Below are the code and all the weights of a small trained network. Each question names an input and a target symbol and asks about switching units off, where a switched-off unit gives its printed mean instead of its output.

import numpy as np


def w(rows, s, z=0):
    codes = np.array(rows[::2]) - 128.0
    scale = np.full(codes.shape[1], s)
    scale[-1] = z or s
    return codes * scale


def f(y):
    return y / 2 * (1 + np.tanh(0.7978845608 * (y + 0.044715 * y**3)))


def softmax(a):
    e = np.exp(a - a.max(-1, keepdims=True))
    return e / e.sum(-1, keepdims=True)


def log_softmax(a):
    a = a - a.max(-1, keepdims=True)
    return a - np.log(np.exp(a).sum(-1, keepdims=True))


def net(x, mask):
    ids = ['αβγδεζηλμξπστφψω'.index(c) for c in x.split()]
    T = len(ids)
    res = E[ids] + P[:T]
    u = 0
    for l in range(2):
        q, k, v = (res @ M[l].T for M in (Q, K, V))
        z = softmax(np.where(np.tri(T) > 0, q @ k.T / 2**0.5, -1e9)) @ v
        res = res + np.where(mask[u], z, O[l][:, -1]) @ O[l][:, :-1]
        u += 1
        y = f(res @ A[l][:, :-1].T + A[l][:, -1])
        res = res + np.where(mask[u : u + 8], y, B[l][:, -1]) @ B[l][:, :-1]
        u += 8
    return log_softmax(res[-1] @ U[:, :-1].T + U[:, -1])


Q, K, V, O, A, B = {}, {}, {}, {}, {}, {}
E = w([
[93,195,81,99,172,171],'α',
[119,226,160,56,168,191],'β',
[193,138,88,219,52,179],'γ',
[59,141,72,77,154,129],'δ',
[188,207,125,161,117,222],'ε',
[151,88,123,187,34,108],'ζ',
[204,146,243,137,44,183],'η',
[108,68,222,97,46,105],'λ',
[83,103,42,143,97,121],'μ',
[154,211,119,112,129,195],'ξ',
[67,134,125,50,143,107],'π',
[160,146,58,184,103,169],'σ',
[176,162,147,143,91,163],'τ',
[136,39,199,169,3,91],'φ',
[47,82,185,37,105,87],'ψ',
[202,37,203,89,203,135],'ω',
],0.0035)
P = w([
[142,147,133,135,154,151],'0',
[81,122,138,129,99,195],'1',
[84,119,143,126,88,187],'2',
[108,137,149,89,75,173],'3',
[127,124,147,50,48,147],'4',
[147,148,142,41,44,138],'5',
[168,154,139,3,39,126],'6',
],0.0046)
Q[0] = w([
[132,154,68,237,235,3],'0.h1',
[172,103,151,136,209,92],'0.h1',
],0.035)
K[0] = w([
[57,225,87,101,5,128],'0.h1',
[48,116,139,138,80,192],'0.h1',
],0.03)
V[0] = w([
[93,174,6,133,181,160],'0.h1',
[208,140,91,233,59,168],'0.h1',
],0.023)
O[0] = w([
[111,246,108,137,68,52,164],'0.h1',
[141,122,186,167,229,25,249],'0.h1',
],0.012,0.0014)
A[0] = w([
[219,95,55,38,105,115,19],'0.n1',
[123,50,159,168,174,170,50],'0.n2',
[198,99,129,67,124,42,147],'0.n3',
[175,193,103,155,106,140,239],'0.n4',
[90,192,117,155,110,20,61],'0.n5',
[168,249,225,117,189,176,250],'0.n6',
[92,175,129,155,32,109,160],'0.n7',
[103,104,149,208,203,73,139],'0.n8',
],0.011,0.0014)
B[0] = w([
[107,169,189,181,79,83,154],'0.n1',
[133,136,31,97,228,198,199],'0.n2',
[88,93,124,157,177,123,165],'0.n3',
[118,111,117,55,149,124,179],'0.n4',
[240,110,81,236,116,139,255],'0.n5',
[190,119,176,56,184,92,195],'0.n6',
[87,184,25,46,122,108,226],'0.n7',
[97,41,122,123,97,7,214],'0.n8',
],0.013,0.0076)
Q[1] = w([
[150,146,115,191,89,251],'1.h1',
[44,196,221,193,160,142],'1.h1',
],0.015)
K[1] = w([
[108,224,113,149,198,242],'1.h1',
[24,199,155,40,8,142],'1.h1',
],0.014)
V[1] = w([
[16,69,103,114,80,90],'1.h1',
[120,126,33,255,67,143],'1.h1',
],0.015)
O[1] = w([
[52,1,121,84,120,115,1],'1.h1',
[225,12,79,34,75,152,151],'1.h1',
],0.0092,0.008)
A[1] = w([
[145,231,212,135,1,112,181],'1.n1',
[157,76,139,157,99,224,213],'1.n2',
[169,157,191,173,93,28,32],'1.n3',
[123,69,109,93,61,163,1],'1.n4',
[93,96,223,194,114,56,198],'1.n5',
[47,67,185,69,119,161,143],'1.n6',
[74,188,66,40,182,164,212],'1.n7',
[61,78,148,179,192,142,89],'1.n8',
],0.0094,0.00096)
B[1] = w([
[133,108,155,108,237,3,173],'1.n1',
[145,191,182,153,159,181,177],'1.n2',
[154,95,158,200,47,209,231],'1.n3',
[87,117,223,71,199,184,204],'1.n4',
[104,218,151,21,47,74,254],'1.n5',
[145,85,179,246,106,76,162],'1.n6',
[53,111,47,204,55,138,232],'1.n7',
[167,94,86,77,224,192,220],'1.n8',
],0.012,0.018)
U = w([
[82,87,55,57,75,173,120],'α',
[147,87,132,70,44,72,35],'β',
[57,72,134,177,71,109,150],'γ',
[184,54,117,182,82,129,76],'δ',
[123,172,177,190,40,106,2],'ε',
[129,51,86,163,178,137,121],'ζ',
[64,241,174,42,106,118,139],'η',
[123,134,131,137,137,131,168],'λ',
[45,181,111,174,131,55,86],'μ',
[110,74,150,88,184,35,173],'ξ',
[175,159,21,103,119,61,213],'π',
[217,117,132,55,178,175,62],'σ',
[164,162,170,193,208,85,160],'τ',
[83,170,103,87,231,142,23],'φ',
[105,107,221,155,168,176,252],'ψ',
[114,210,96,216,106,254,214],'ω',
],0.0028,0.0021)

Each question gives the input, a string of symbols that net reads in full, and the target symbol t.
The units are the heads (2 rows each of Q, K, V and O) and the neurons (one row each of A and B). Each row of codes is followed by its name. A weight is (code - 128) times the scale printed after its matrix; where a second scale follows, it is the last column's (O, A, B and U).
mask holds one flag per unit, layer by layer, with each layer's heads first. A switched-off unit (its flag False) gives its mean, the last column of its rows in O or B, instead of its output. The means were averaged over made-up inputs and are rounded, as every weight is.
A unit's drop is (log p(t) with every unit on - log p(t) with that unit switched off) / (log p(t) with every unit on - log p(t) with every unit switched off).
The circuit of an input: a set's keep is (log p(t) with only the set's units on - log p(t) with every unit switched off) / (log p(t) with every unit on - log p(t) with every unit switched off). Starting from the 12 units with the biggest drops (on a tie, the unit counted first), units are removed one at a time, each time the one whose removal leaves the highest keep (on an exact tie, the one counted first), for as long as the keep stays at least 0.8.
circuit, biggest first: the units of the circuit, biggest drop first
unit that matters most: the unit with the biggest drop
k most important neurons: the k neurons with the biggest drops, biggest first
k most important neurons of layer l: the k neurons of layer l with the biggest drops, biggest first
input α τ ψ δ τ ψ φ, target π: unit that matters most => 0.h1
input σ μ γ, target δ: 2 most important neurons of layer 1 => [1.n3, 1.n5]
input γ π ω ζ τ ε η, target τ: 4 most important neurons of layer 0 => [0.n7, 0.n1, 0.n2, 0.n3]
input τ σ μ, target η: 2 most important neurons of layer 0 => [0.n6, 0.n5]
input η τ β α, target φ: circuit, biggest first => [0.h1, 1.n8, 1.h1, 0.n5]
input δ π ε τ, target α: circuit, biggest first => [0.h1, 0.n7, 1.h1]
input φ π δ, target ζ: 4 most important neurons of layer 0 => [0.n2, 0.n8, 0.n5, 0.n6]
input η ε α λ, target φ: circuit, biggest first => [0.h1, 1.n8, 1.h1, 0.n5]
input μ λ τ β ψ τ φ, target σ: circuit, biggest first => [0.n5, 0.h1, 1.h1, 1.n4]
input μ μ φ, target σ: circuit, biggest first => [0.n5, 1.h1, 0.h1, 1.n4]
input τ ζ γ, target η: 2 most important neurons => [1.n5, 0.n6]
input π ξ φ δ, target γ: 2 most important neurons of layer 1 => [1.n6, 1.n7]
input η ζ π τ δ, target φ: 4 most important neurons of layer 0 => [0.n8, 0.n2, 0.n5, 0.n6]
input τ γ τ μ λ β, target η: most important neuron of layer 0 => [0.n6]
input α γ α ω δ, target ω: circuit, biggest first => [0.h1, 0.n2, 0.n8, 1.h1]
input δ φ α φ ξ δ δ, target α: circuit, biggest first => [0.n7, 0.h1, 1.h1]
input τ ξ δ τ π ζ, target η: 4 most important neurons of layer 0 => [0.n8, 0.n6, 0.n5, 0.n2]
input τ ψ λ ζ, target η: 2 most important neurons => [1.n5, 0.n6]
input η ξ τ ψ ζ, target φ: 3 most important neurons of layer 0 => [0.n8, 0.n2, 0.n5]
input ω η τ, target ω: 4 most important neurons => [0.n6, 0.n8, 1.n5, 0.n2]
input ε α ψ ω δ, target ω: 2 most important neurons => [0.n8, 0.n6]
input δ μ ζ τ ε ω, target ω: unit that matters most => 0.n2
input ξ τ α μ τ μ, target τ: 2 most important neurons => [1.n1, 0.n6]
input ψ τ τ ε σ σ ξ, target ψ: 2 most important neurons => [0.n6, 1.n4]
input γ ε φ τ ψ, target β: 2 most important neurons of layer 1 => [1.n5, 1.n3]
input η λ β δ α ψ η, target φ: 4 most important neurons of layer 0 => [0.n8, 0.n2, 0.n5, 0.n6]
input π λ τ, target γ: 2 most important neurons => [0.n5, 1.n6]
input η δ τ, target φ: 4 most important neurons of layer 0 => [0.n8, 0.n2, 0.n5, 0.n6]
